Here is a tiny trained network, its code and every weight. The questions are about switching its units off for an input and a target symbol, where a switched-off unit gives its printed mean instead of its output.

import numpy as np


def w(rows, s, z=0):
    codes = np.array(rows[::2]) - 128.0
    scale = np.full(codes.shape[1], s)
    scale[-1] = z or s
    return codes * scale


def f(y):
    return np.maximum(y, 0)


def softmax(a):
    e = np.exp(a - a.max(-1, keepdims=True))
    return e / e.sum(-1, keepdims=True)


def log_softmax(a):
    a = a - a.max(-1, keepdims=True)
    return a - np.log(np.exp(a).sum(-1, keepdims=True))


def net(x, mask):
    ids = ['Θγδεζμψ'.index(c) for c in x.split()]
    T = len(ids)
    res = E[ids] + P[:T]
    r = res
    for j in range(2):
        rows = slice(2 * j, 2 * j + 2)
        q, k, v = (r @ M[0][rows].T for M in (Q, K, V))
        z = softmax(np.where(np.tri(T) > 0, q @ k.T / 2**0.5, -1e9)) @ v
        o = O[0][rows]
        res = res + np.where(mask[j], z, o[:, -1]) @ o[:, :-1]
    y = f(res @ A[0][:, :-1].T + A[0][:, -1])
    res = res + np.where(mask[2:10], y, B[0][:, -1]) @ B[0][:, :-1]
    return log_softmax(res[-1] @ U[:, :-1].T + U[:, -1])


Q, K, V, O, A, B = {}, {}, {}, {}, {}, {}
E = w([
[145,129,137,190,113,151],'Θ',
[137,186,203,99,141,103],'γ',
[58,181,123,24,141,167],'δ',
[210,88,110,124,116,125],'ε',
[115,2,131,146,34,122],'ζ',
[118,95,86,81,172,152],'μ',
[84,195,82,153,173,123],'ψ',
],0.022)
P = w([
[117,203,227,3,107,224],'0',
[111,137,120,90,136,172],'1',
[116,122,124,114,171,111],'2',
[118,114,123,123,187,114],'3',
[127,144,141,144,159,122],'4',
[125,125,155,125,188,129],'5',
[136,125,85,98,163,102],'6',
[122,103,82,128,189,110],'7',
[152,149,97,83,157,153],'8',
[125,167,187,115,211,173],'9',
[163,131,107,78,154,99],'10',
[168,147,133,107,156,140],'11',
],0.0072)
Q[0] = w([
[77,127,141,221,203,115],'h0',
[48,61,133,213,108,193],'h0',
[153,150,199,171,254,156],'h1',
[166,106,157,117,60,105],'h1',
],0.0087)
K[0] = w([
[206,96,51,168,98,171],'h0',
[159,3,135,181,77,165],'h0',
[98,113,78,170,146,120],'h1',
[138,40,150,126,32,70],'h1',
],0.0066)
V[0] = w([
[125,167,92,156,98,57],'h0',
[87,122,148,85,140,93],'h0',
[199,65,146,114,52,101],'h1',
[212,191,254,144,146,153],'h1',
],0.0093)
O[0] = w([
[116,176,147,172,104,78,2],'h0',
[116,112,144,250,112,180,177],'h0',
[102,92,254,209,135,203,74],'h1',
[112,137,237,59,158,128,78],'h1',
],0.0096,0.0031)
A[0] = w([
[146,154,24,195,163,78,175],'n0',
[131,212,93,84,99,122,122],'n1',
[125,93,88,120,129,93,57],'n2',
[9,127,130,86,83,126,1],'n3',
[99,162,107,83,254,141,202],'n4',
[135,71,183,136,191,96,248],'n5',
[171,169,146,116,55,100,151],'n6',
[107,171,61,153,170,61,106],'n7',
],0.0094,0.0023)
B[0] = w([
[141,89,154,135,107,74,229],'n0',
[149,159,187,234,161,63,210],'n1',
[53,204,160,110,191,121,160],'n2',
[88,141,110,254,175,118,149],'n3',
[105,96,108,142,65,83,245],'n4',
[193,185,89,106,122,228,188],'n5',
[114,17,120,111,85,86,139],'n6',
[138,201,141,90,161,130,214],'n7',
],0.0085,0.011)
U = w([
[95,123,49,26,41,133,195],'Θ',
[84,158,148,72,98,157,22],'γ',
[196,213,100,105,155,206,151],'δ',
[155,96,130,160,152,131,154],'ε',
[53,140,181,75,144,145,75],'ζ',
[40,124,166,253,233,176,198],'μ',
[231,80,169,201,98,39,7],'ψ',
],0.005,0.0015)

Each question gives the input, a string of symbols that net reads in full, and the target symbol t.
The units are the heads (2 rows each of Q, K, V and O) and the neurons (one row each of A and B). Each row of codes is followed by its name. A weight is (code - 128) times the scale printed after its matrix; where a second scale follows, it is the last column's (O, A, B and U).
mask holds one flag per unit, heads first, then neurons. A switched-off unit (its flag False) gives its mean, the last column of its rows in O or B, instead of its output. The means were averaged over made-up inputs and are rounded, as every weight is.
A unit's drop is (log p(t) with every unit on - log p(t) with that unit switched off) / (log p(t) with every unit on - log p(t) with every unit switched off).
The circuit of an input: a set's keep is (log p(t) with only the set's units on - log p(t) with every unit switched off) / (log p(t) with every unit on - log p(t) with every unit switched off). Starting from all 10 units, units are removed one at a time, each time the one whose removal leaves the highest keep (on an exact tie, the one counted first), for as long as the keep stays at least 0.8.
circuit, biggest first: the units of the circuit, biggest drop first
unit that matters most: the unit with the biggest drop
top k neurons: the k neurons with the biggest drops, biggest first
which heads matter: for each layer, one digit per head in row order, 1 if its drop is at least 0.15 and else 0, layers parted by /
drop of u: that unit's drop, to one decimal
input ψ ψ ζ μ ζ δ ψ ψ γ, target ψ: which heads matter	01
input δ Θ ψ δ Θ μ, target Θ: unit that matters most	n4
input δ Θ μ, target Θ: which heads matter	01
input Θ ψ δ ζ ψ ζ δ ζ ζ ε ψ, target ψ: circuit, biggest first	[n0 n1 h1]
input ε ε ε Θ, target δ: which heads matter	11
input ζ Θ Θ Θ ε γ δ γ Θ δ ζ, target μ: which heads matter	01
input μ ψ γ, target ψ: circuit, biggest first	[h1 n1 n6]
input ψ ε ζ Θ ζ ψ ζ ψ δ, target μ: top 2 neurons	[n1 n3]
input δ ζ ε ε, target μ: which heads matter	11
input ζ ε ε Θ ζ γ Θ Θ ζ ζ γ, target μ: top 3 neurons	[n7 n4 n0]
input ε ε ψ γ Θ Θ ε δ, target μ: top 2 neurons	[n3 n1]
input ε γ Θ ε Θ Θ, target δ: drop of n4	0.2
input γ ε δ ε, target δ: drop of n5	0.6
input ζ γ Θ ζ ε, target μ: circuit, biggest first	[h1]
input ε ε ψ ε ε ε, target δ: drop of n5	0.7
